Here is a tiny trained network, its code and every weight. The questions are about switching its units off for an input and a class, where a switched-off unit gives its printed mean instead of its output.

import numpy as np


def w(rows, s, z=0):
    codes = np.array(rows[::2]) - 128.0
    scale = np.full(codes.shape[1], s)
    scale[-1] = z or s
    return codes * scale


def norm(h):
    return h / np.sqrt((h * h).mean(-1, keepdims=True) + 1e-5)


def f(y):
    return y / 2 * (1 + np.tanh(0.7978845608 * (y + 0.044715 * y**3)))


def log_softmax(a):
    a = a - a.max(-1, keepdims=True)
    return a - np.log(np.exp(a).sum(-1, keepdims=True))


def net(x, mask):
    res = np.array(x, float).reshape(1, 4) / 4 @ E
    u = 0
    for l in range(2):
        y = f(norm(res) @ A[l][:, :-1].T + A[l][:, -1])
        res = res + np.where(mask[u : u + 3], y, B[l][:, -1]) @ B[l][:, :-1]
        u += 3
    return log_softmax(norm(res)[-1] @ U[:, :-1].T + U[:, -1])


A, B = {}, {}
E = w([
[91,128,214,115,89,167,103,254,61,105],'x0',
[41,151,109,86,189,109,232,86,39,101],'x1',
[145,24,173,49,242,99,112,122,137,110],'x2',
[187,15,169,192,102,136,176,96,161,200],'x3',
],0.0065)
A[0] = w([
[132,2,241,74,197,121,31,126,186,176,238],'0.n0',
[190,98,160,98,101,182,137,196,142,122,1],'0.n1',
[66,202,53,129,19,117,83,91,74,152,96],'0.n2',
],0.005,0.00069)
B[0] = w([
[44,228,216,197,104,154,118,148,154,61,255],'0.n0',
[156,30,145,78,54,134,60,159,163,135,154],'0.n1',
[107,254,189,139,242,171,67,170,109,118,203],'0.n2',
],0.0072,0.0057)
A[1] = w([
[74,208,102,139,170,186,49,195,15,186,144],'1.n0',
[136,86,185,137,128,198,254,113,49,244,213],'1.n1',
[179,206,69,165,91,66,160,43,140,224,247],'1.n2',
],0.0052,0.0013)
B[1] = w([
[99,170,206,154,177,87,85,118,156,69,254],'1.n0',
[1,169,38,184,126,148,154,162,56,101,160],'1.n1',
[152,108,122,199,246,192,67,106,222,119,211],'1.n2',
],0.008,0.0052)
U = w([
[188,82,63,44,79,42,203,111,103,178,2],'0',
[27,131,106,124,185,121,245,84,3,81,188],'1',
[225,45,143,66,119,112,173,127,84,184,2],'2',
[96,240,218,197,226,151,82,180,145,3,254],'3',
[168,17,205,152,38,166,92,124,59,133,80],'4',
[189,112,89,230,222,202,198,63,174,128,69],'5',
],0.0056,0.0025)

Each question gives the input, the list of numbers given to net, and the class t.
The units are the neurons (one row each of A and B). Each row of codes is followed by its name. A weight is (code - 128) times the scale printed after its matrix; where a second scale follows, it is the last column's (A, B and U).
mask holds one flag per neuron, layer by layer. A switched-off neuron (its flag False) gives its mean, the last column of its row in B, instead of its output. The means were averaged over made-up inputs and are rounded, as every weight is.
A unit's drop is (log p(t) with every unit on - log p(t) with that unit switched off) / (log p(t) with every unit on - log p(t) with every unit switched off).
The circuit of an input: a set's keep is (log p(t) with only the set's units on - log p(t) with every unit switched off) / (log p(t) with every unit on - log p(t) with every unit switched off). Starting from all 6 units, units are removed one at a time, each time the one whose removal leaves the highest keep (on an exact tie, the one counted first), for as long as the keep stays at least 0.8.
units of the circuit, in order: the units of the circuit, biggest drop first
unit that matters most: the unit with the biggest drop
k most important neurons: the k neurons with the biggest drops, biggest first
top k neurons in layer l: the k neurons of layer l with the biggest drops, biggest first
drop of u: that unit's drop, to one decimal
input [8,8,-1,3], class 1: 2 most important neurons -> (0.n0, 0.n2)
input [-2,3,3,-1], class 1: unit that matters most -> 0.n2
input [8,3,-6,7], class 1: units of the circuit, in order -> (1.n1, 0.n0)
input [6,5,2,6], class 1: units of the circuit, in order -> (1.n1, 0.n2)
input [2,-2,0,6], class 4: units of the circuit, in order -> (1.n0, 1.n2)
input [4,0,1,6], class 4: units of the circuit, in order -> (0.n2, 1.n0)
input [-4,2,-1,-1], class 5: 3 most important neurons -> (0.n0, 1.n2, 1.n1)
input [3,2,-3,4], class 1: 2 most important neurons -> (1.n1, 0.n0)
input [-8,4,3,-4], class 5: top 2 neurons in layer 1 -> (1.n2, 1.n0)
input [1,-6,-1,0], class 4: top 2 neurons in layer 1 -> (1.n0, 1.n2)
input [-8,2,3,-1], class 5: 2 most important neurons -> (1.n2, 1.n0)
input [1,-5,0,6], class 4: top 2 neurons in layer 0 -> (0.n2, 0.n1)
input [-3,3,-1,2], class 5: top 2 neurons in layer 0 -> (0.n0, 0.n2)
input [3,-2,-3,4], class 4: unit that matters most -> 0.n1
input [3,6,2,6], class 1: drop of 0.n2 -> 0.1
input [4,6,3,8], class 1: drop of 1.n2 -> 0.1
